Look-ups in named tables: a row name and a column name give one cell, copied from the table.

zod =
|  | bakibos | garetol |
|---|---|---|
| zoka | 138 | 87 |
| zor | 48 | 55 |
| movopup | 101 | 140 |
| lari | 217 | 224 |
| tal | 213 | 129 |
| vefesa | 198 | 37 |

bakibos of vefesa: 198
bakibos of movopup: 101
bakibos of zor: 48
garetol of tal: 129
garetol of vefesa: 37
bakibos of tal: 213
bakibos of zoka: 138
bakibos of lari: 217
garetol of zor: 55
garetol of movopup: 140
garetol of zoka: 87

Table zudera
|  | sapo | fevoke |
|---|---|---|
| beke | 4.9 | 4.2 |
| zez | 2.0 | 8.4 |
| dob | 6.5 | 5.0 |
| vun | 4.5 | 5.8 |
| gote | 9.6 | 3.3 |
| visu | 1.7 | 6.6 |
| dudun | 5.7 | 6.3 |
| zeg | 4.7 | 4.0 |
| gukilof | 8.7 | 1.5 |
| doga | 3.6 | 6.3 |
| vib | 3.5 | 7.9 |

fevoke of vun = 5.8
fevoke of zez = 8.4
fevoke of visu = 6.6
sapo of zeg = 4.7
fevoke of gote = 3.3
fevoke of vib = 7.9
sapo of gote = 9.6
sapo of vun = 4.5
fevoke of doga = 6.3
fevoke of dob = 5.0
sapo of visu = 1.7
sapo of dob = 6.5

kekapoz:
,nen,zag,nezed,pudo,futuk,vap,kunip
taridul,-5638,-2923,563,4079,2093,-1363,-4295
votanom,-5539,-2835,1657,3970,2439,-138,-3512
vezalub,-2010,3991,1988,-1335,4605,2775,6989
digab,4236,2519,-6650,49,-1592,-3171,-1144

taridul, pudo: 4079
digab, zag: 2519
digab, futuk: -1592
digab, nezed: -6650
taridul, vap: -1363
vezalub, futuk: 4605
vezalub, nen: -2010
vezalub, pudo: -1335
vezalub, zag: 3991
votanom, vap: -138
votanom, futuk: 2439
digab, nen: 4236
votanom, zag: -2835
vezalub, kunip: 6989
taridul, nen: -5638
vezalub, nezed: 1988
taridul, futuk: 2093
digab, pudo: 49
votanom, nen: -5539
Which row has the largest zag? vezalub

der:
         sot  betosoz    fene    fifo   povim   senes   tivob     rul    kani
vipi  -0.030   -0.173   0.311  -0.228   0.352   0.471  -0.225  -0.145  -0.010
zok    0.179    0.190  -0.512   0.202   0.254  -0.066  -0.301  -0.122   0.463
naf   -0.183    0.217  -0.534   0.220  -0.311   0.164   0.565   0.275   0.218

tivob of zok: -0.301
fene of vipi: 0.311
tivob of naf: 0.565
betosoz of zok: 0.190
kani of zok: 0.463
senes of vipi: 0.471
rul of zok: -0.122
fifo of naf: 0.220
fene of zok: -0.512
fifo of zok: 0.202
sot of naf: -0.183
rul of naf: 0.275
tivob of vipi: -0.225
povim of naf: -0.311
betosoz of vipi: -0.173
betosoz of naf: 0.217

bezo:
|  | gil | duv | kipi | gem | gad | nanata | rog | besos | suduvog | ged |
|---|---|---|---|---|---|---|---|---|---|---|
| vudiboz | 91 | 108 | 126 | 133 | 138 | 118 | 131 | 176 | 123 | 108 |
| pab | 130 | 142 | 161 | 196 | 164 | 141 | 59 | 139 | 142 | 128 |
| zomiti | 143 | 156 | 93 | 70 | 145 | 138 | 187 | 108 | 94 | 141 |
| lozozu | 74 | 105 | 132 | 101 | 97 | 88 | 135 | 164 | 111 | 110 |
| fubivam | 155 | 100 | 119 | 113 | 95 | 141 | 138 | 91 | 91 | 96 |
| safile | 178 | 110 | 133 | 128 | 133 | 157 | 117 | 132 | 146 | 139 |
| duzab | 141 | 77 | 128 | 53 | 91 | 126 | 133 | 97 | 17 | 81 |
| rof | 138 | 112 | 138 | 116 | 160 | 146 | 135 | 124 | 83 | 122 |
| gub | 162 | 132 | 108 | 94 | 93 | 130 | 98 | 131 | 118 | 116 |
| der | 68 | 112 | 126 | 100 | 113 | 90 | 140 | 177 | 112 | 113 |
| fil | 100 | 144 | 139 | 130 | 182 | 131 | 168 | 112 | 87 | 137 |
| vip | 160 | 119 | 142 | 158 | 102 | 138 | 135 | 106 | 190 | 151 |
| lomi | 115 | 83 | 165 | 136 | 112 | 121 | 92 | 112 | 67 | 90 |
| gir | 164 | 120 | 80 | 37 | 86 | 131 | 161 | 127 | 96 | 117 |

suduvog of lomi = 67
gad of fil = 182
duv of zomiti = 156
nanata of lozozu = 88
gem of vip = 158
kipi of pab = 161
kipi of gub = 108
gil of gub = 162
suduvog of rof = 83
rog of lomi = 92
gad of rof = 160
gem of lozozu = 101
ged of gub = 116

fopezi:
|  | sizi | puperu | revos | desugep |
|---|---|---|---|---|
| lav | 98 | 184 | 224 | 218 |
| bek | 182 | 110 | 146 | 231 |
| bar | 153 | 173 | 215 | 173 |
| telas | 91 | 142 | 183 | 149 |
| kal | 147 | 127 | 116 | 202 |
| lomirek | 27 | 199 | 158 | 157 |
| fip | 114 | 150 | 217 | 134 |
| galad | 219 | 237 | 247 | 184 |
| gipeke | 180 | 126 | 102 | 167 |
| tukob | 240 | 137 | 185 | 191 |
| mafopir | 112 | 212 | 166 | 138 |
| lusizo | 192 | 171 | 132 | 200 |
| bibas | 148 | 168 | 67 | 192 |

fip, puperu => 150
fip, desugep => 134
telas, revos => 183
kal, sizi => 147
telas, puperu => 142
lomirek, desugep => 157
bek, puperu => 110
tukob, revos => 185
lomirek, sizi => 27
bibas, sizi => 148
mafopir, puperu => 212
gipeke, desugep => 167
mafopir, desugep => 138
gipeke, sizi => 180
lomirek, revos => 158
lusizo, sizi => 192

ribobe
|  | faf | sinolem | gasilek |
|---|---|---|---|
| naz | -504 | -503 | 835 |
| tige | -476 | -501 | 845 |
| zef | -509 | -512 | 837 |
| domemat | -523 | 869 | -528 |
| zor | -516 | 843 | -500 |
| sot | 832 | -514 | 844 |
| bigap | 840 | 839 | 815 |
| vul | -504 | 848 | -515 |
| gilemum | 854 | 853 | 741 |
| pupupuz | 853 | 833 | 423 |
| sagona | 869 | 858 | -474 |
| rar | 828 | 806 | 827 |
| zosar | -514 | 845 | -503 |
| tev | 861 | -501 | -507 |

zosar, gasilek => -503
pupupuz, sinolem => 833
tev, sinolem => -501
tige, faf => -476
naz, faf => -504
domemat, gasilek => -528
vul, sinolem => 848
tige, sinolem => -501
domemat, sinolem => 869
zor, faf => -516
vul, gasilek => -515
sot, faf => 832
rar, gasilek => 827
naz, gasilek => 835
tige, gasilek => 845
zosar, faf => -514
vul, faf => -504
tev, gasilek => -507
sot, gasilek => 844
domemat, faf => -523

